Below is a small trained network, with its code and all its weights. Each question gives an input and a target symbol and asks what happens when units are switched off, that is, made to give their printed mean instead of their output.

import numpy as np


def w(rows, s, z=0):
    codes = np.array(rows[::2]) - 128.0
    scale = np.full(codes.shape[1], s)
    scale[-1] = z or s
    return codes * scale


def f(y):
    return np.maximum(y, 0)


def softmax(a):
    e = np.exp(a - a.max(-1, keepdims=True))
    return e / e.sum(-1, keepdims=True)


def log_softmax(a):
    a = a - a.max(-1, keepdims=True)
    return a - np.log(np.exp(a).sum(-1, keepdims=True))


def net(x, mask):
    ids = ['ΞΠΣΨαεζθλ'.index(c) for c in x.split()]
    T = len(ids)
    res = E[ids] + P[:T]
    r = res
    for j in range(2):
        rows = slice(3 * j, 3 * j + 3)
        q, k, v = (r @ M[0][rows].T for M in (Q, K, V))
        z = softmax(np.where(np.tri(T) > 0, q @ k.T / 3**0.5, -1e9)) @ v
        o = O[0][rows]
        res = res + np.where(mask[j], z, o[:, -1]) @ o[:, :-1]
    y = f(res @ A[0][:, :-1].T + A[0][:, -1])
    res = res + np.where(mask[2:18], y, B[0][:, -1]) @ B[0][:, :-1]
    return log_softmax(res[-1] @ U[:, :-1].T + U[:, -1])


Q, K, V, O, A, B = {}, {}, {}, {}, {}, {}
E = w([
[5,62,146],'Ξ',
[247,69,133],'Π',
[74,38,171],'Σ',
[165,170,112],'Ψ',
[141,94,154],'α',
[194,149,107],'ε',
[102,142,101],'ζ',
[252,69,196],'θ',
[157,101,137],'λ',
],0.017)
P = w([
[140,71,206],'0',
[107,49,38],'1',
[139,244,156],'2',
[114,93,195],'3',
[121,52,67],'4',
[153,249,176],'5',
[110,92,184],'6',
[70,110,52],'7',
[155,237,180],'8',
],0.011)
Q[0] = w([
[127,135,57],'h1',
[49,130,171],'h1',
[95,254,201],'h1',
[163,160,214],'h2',
[96,40,197],'h2',
[253,185,73],'h2',
],0.0082)
K[0] = w([
[168,210,141],'h1',
[90,174,252],'h1',
[106,98,92],'h1',
[214,120,196],'h2',
[73,210,239],'h2',
[177,115,85],'h2',
],0.012)
V[0] = w([
[93,163,113],'h1',
[94,44,15],'h1',
[142,132,201],'h1',
[17,112,158],'h2',
[65,136,255],'h2',
[110,140,255],'h2',
],0.0092)
O[0] = w([
[141,144,166,5],'h1',
[45,94,87,158],'h1',
[77,95,141,201],'h1',
[2,77,52,40],'h2',
[75,141,155,196],'h2',
[68,208,180,252],'h2',
],0.0083,0.0039)
A[0] = w([
[177,187,13,154],'n1',
[187,115,191,75],'n2',
[105,106,230,78],'n3',
[122,177,154,204],'n4',
[33,183,180,152],'n5',
[235,182,123,66],'n6',
[97,26,125,96],'n7',
[165,65,111,219],'n8',
[204,191,148,254],'n9',
[95,38,127,93],'n10',
[93,87,119,62],'n11',
[132,95,89,100],'n12',
[115,174,173,71],'n13',
[233,127,169,177],'n14',
[213,215,147,77],'n15',
[146,39,181,109],'n16',
],0.011,0.006)
B[0] = w([
[91,3,228,167],'n1',
[6,129,95,193],'n2',
[123,90,170,201],'n3',
[114,119,192,186],'n4',
[234,135,139,212],'n5',
[106,175,202,208],'n6',
[231,156,104,177],'n7',
[136,175,50,185],'n8',
[143,113,65,246],'n9',
[195,161,82,172],'n10',
[116,152,48,148],'n11',
[98,114,234,143],'n12',
[105,146,153,160],'n13',
[86,139,12,248],'n14',
[118,201,138,209],'n15',
[97,85,156,181],'n16',
],0.0062,0.013)
U = w([
[239,89,40,147],'Ξ',
[100,95,57,213],'Π',
[236,149,133,207],'Σ',
[181,255,155,124],'Ψ',
[163,138,220,155],'α',
[189,229,87,90],'ε',
[173,148,147,120],'ζ',
[6,103,148,1],'θ',
[107,98,157,108],'λ',
],0.0092,0.0049)

Each question gives the input, a string of symbols that net reads in full, and the target symbol t.
The units are the heads (3 rows each of Q, K, V and O) and the neurons (one row each of A and B). Each row of codes is followed by its name. A weight is (code - 128) times the scale printed after its matrix; where a second scale follows, it is the last column's (O, A, B and U).
mask holds one flag per unit, heads first, then neurons. A switched-off unit (its flag False) gives its mean, the last column of its rows in O or B, instead of its output. The means were averaged over made-up inputs and are rounded, as every weight is.
A unit's drop is (log p(t) with every unit on - log p(t) with that unit switched off) / (log p(t) with every unit on - log p(t) with every unit switched off).
The circuit of an input: a set's keep is (log p(t) with only the set's units on - log p(t) with every unit switched off) / (log p(t) with every unit on - log p(t) with every unit switched off). Starting from the 12 units with the biggest drops (on a tie, the unit counted first), units are removed one at a time, each time the one whose removal leaves the highest keep (on an exact tie, the one counted first), for as long as the keep stays at least 0.8.
units of the circuit, in order: the units of the circuit, biggest drop first
unit that matters most: the unit with the biggest drop
k most important neurons: the k neurons with the biggest drops, biggest first
which heads matter: for each layer, one digit per head in row order, 1 if its drop is at least 0.15 and else 0, layers parted by /
drop when u is switched off: that unit's drop, to one decimal
input Σ α λ α ζ α λ, target α: units of the circuit, in order => [h2; n14; n9]
input Ψ Π ε ζ θ θ λ Ξ, target Ξ: most important neuron => [n7]
input Σ α α θ θ, target Π: 3 most important neurons => [n5; n2; n14]
input α θ α Ξ λ λ α Σ, target Ξ: which heads matter => 01
input α α λ α ζ, target Ξ: units of the circuit, in order => [h2; n2]
input α ζ θ ε ε α Π, target Π: units of the circuit, in order => [n14; n2; n5]
input λ λ Ψ λ α Π, target ε: units of the circuit, in order => [n14; h2; n15]
input Π λ θ ε α α ζ θ Σ, target α: which heads matter => 01
input ε λ α Ξ, target Ξ: 2 most important neurons => [n5; n7]
input Σ λ Ξ λ α, target Ξ: 3 most important neurons => [n7; n10; n5]
input λ λ ζ Π Σ, target Ξ: 2 most important neurons => [n7; n10]
input λ θ Σ, target α: 2 most important neurons => [n5; n14]
input α Ξ λ θ Π Σ α α Π, target ε: 3 most important neurons => [n14; n15; n6]
input α Σ α Π, target Π: unit that matters most => n5
input α θ α θ ζ θ θ Ψ, target Ξ: drop when n14 is switched off => 0.0
input λ α ε α α θ, target Ψ: drop when h2 is switched off => 1.0
input θ λ λ Σ ζ θ Ξ α, target Ξ: drop when n9 is switched off => -0.3
input α α α α, target α: drop when n14 is switched off => 0.4
